Here is a tiny trained network, its code and every weight. The questions are about switching its units off for an input and a class, where a switched-off unit gives its printed mean instead of its output.

import numpy as np


def w(rows, s, z=0):
    codes = np.array(rows[::2]) - 128.0
    scale = np.full(codes.shape[1], s)
    scale[-1] = z or s
    return codes * scale


def f(y):
    return np.maximum(y, 0)


def log_softmax(a):
    a = a - a.max(-1, keepdims=True)
    return a - np.log(np.exp(a).sum(-1, keepdims=True))


def net(x, mask):
    res = np.array(x, float).reshape(1, 8) / 4 @ E
    y = f(res @ A[0][:, :-1].T + A[0][:, -1])
    res = res + np.where(mask, y, B[0][:, -1]) @ B[0][:, :-1]
    return log_softmax(res[-1] @ U[:, :-1].T + U[:, -1])


A, B = {}, {}
E = w([
[146,139,138,120,133,127,100,116],'x0',
[168,188,85,139,142,54,118,209],'x1',
[125,114,128,122,132,110,122,123],'x2',
[211,101,62,177,102,133,165,79],'x3',
[119,169,5,2,77,162,98,114],'x4',
[145,139,164,120,14,98,107,124],'x5',
[137,123,135,117,134,116,109,118],'x6',
[138,130,133,125,128,136,127,133],'x7',
],0.0097)
A[0] = w([
[120,122,171,145,59,91,134,139,65],'n1',
[178,169,120,196,160,44,109,219,53],'n2',
[116,87,178,147,136,185,121,81,165],'n3',
[132,89,165,126,128,170,122,101,72],'n4',
[161,99,103,175,111,130,129,105,47],'n5',
[151,114,209,215,150,108,140,152,26],'n6',
[127,73,180,140,129,176,129,94,67],'n7',
[146,115,164,153,65,113,131,141,68],'n8',
[165,111,98,172,92,109,137,103,79],'n9',
[47,151,210,150,143,126,105,188,71],'n10',
[151,102,195,202,151,119,127,132,4],'n11',
[149,124,188,156,27,102,120,131,42],'n12',
[197,98,105,217,137,123,137,91,49],'n13',
[139,95,128,157,250,157,142,141,66],'n14',
],0.014,0.0023)
B[0] = w([
[151,154,100,174,196,135,108,96,186],'n1',
[73,97,149,207,17,102,254,90,235],'n2',
[92,104,113,200,69,99,219,149,221],'n3',
[118,102,132,142,74,114,186,139,184],'n4',
[97,97,190,86,139,125,93,185,177],'n5',
[106,110,20,50,84,145,57,133,253],'n6',
[112,161,157,145,55,62,188,91,208],'n7',
[148,155,144,153,196,120,106,99,180],'n8',
[121,118,192,56,137,127,95,133,185],'n9',
[172,122,252,31,186,129,125,138,230],'n10',
[127,135,54,60,84,183,103,146,232],'n11',
[144,140,66,243,210,151,118,143,211],'n12',
[149,156,243,43,198,128,131,138,219],'n13',
[178,174,97,247,211,128,62,112,222],'n14',
],0.013)
U = w([
[110,107,150,169,50,106,206,90,102],'0',
[143,120,8,36,82,207,66,116,138],'1',
[180,148,114,215,224,154,95,95,253],'2',
[155,109,254,52,174,141,131,142,10],'3',
],0.01,0.003)

Each question gives the input, the list of numbers given to net, and the class t.
The units are the neurons (one row each of A and B). Each row of codes is followed by its name. A weight is (code - 128) times the scale printed after its matrix; where a second scale follows, it is the last column's (A, B and U).
mask holds one flag per neuron, in row order. A switched-off neuron (its flag False) gives its mean, the last column of its row in B, instead of its output. The means were averaged over made-up inputs and are rounded, as every weight is.
A unit's drop is (log p(t) with every unit on - log p(t) with that unit switched off) / (log p(t) with every unit on - log p(t) with every unit switched off).
The circuit of an input: a set's keep is (log p(t) with only the set's units on - log p(t) with every unit switched off) / (log p(t) with every unit on - log p(t) with every unit switched off). Starting from the 12 units with the biggest drops (on a tie, the unit counted first), units are removed one at a time, each time the one whose removal leaves the highest keep (on an exact tie, the one counted first), for as long as the keep stays at least 0.8.
circuit, biggest first: the units of the circuit, biggest drop first
unit that matters most: the unit with the biggest drop
k most important neurons: the k neurons with the biggest drops, biggest first
drop of u: that unit's drop, to one decimal
input [7,-6,-5,2,-8,3,5,-3], class 1: 3 most important neurons	(n6; n11; n2)
input [6,0,-6,4,-6,8,8,2], class 2: unit that matters most	n12
input [-4,-1,2,-1,-8,-8,-6,-8], class 1: 3 most important neurons	(n6; n11; n12)
input [-1,-3,2,-4,-2,-4,5,6], class 2: 2 most important neurons	(n14; n2)
input [-3,1,-7,0,-5,2,8,-2], class 1: 2 most important neurons	(n6; n11)
input [8,1,2,2,-4,4,-2,-5], class 1: 3 most important neurons	(n6; n14; n11)
input [-1,-1,-7,-8,7,-3,-3,5], class 3: 2 most important neurons	(n6; n11)
input [-5,-5,-4,-3,1,8,-8,3], class 2: 2 most important neurons	(n12; n2)
input [5,5,8,4,-8,-1,8,6], class 1: 2 most important neurons	(n6; n11)
input [4,8,-8,4,7,-5,-2,-3], class 0: 3 most important neurons	(n6; n2; n11)
input [6,2,-8,4,-3,2,-1,8], class 3: 2 most important neurons	(n13; n14)
input [4,-3,4,-4,3,5,5,5], class 2: 4 most important neurons	(n6; n2; n11; n13)
input [3,8,8,5,-3,0,-1,0], class 0: drop of n2	9.9
input [2,-2,0,7,-5,-4,0,-2], class 3: drop of n5	0.1
input [5,-2,-8,2,-8,0,8,-3], class 1: drop of n3	0.0
input [1,-4,-3,-4,-2,6,-7,3], class 2: circuit, biggest first	(n12)
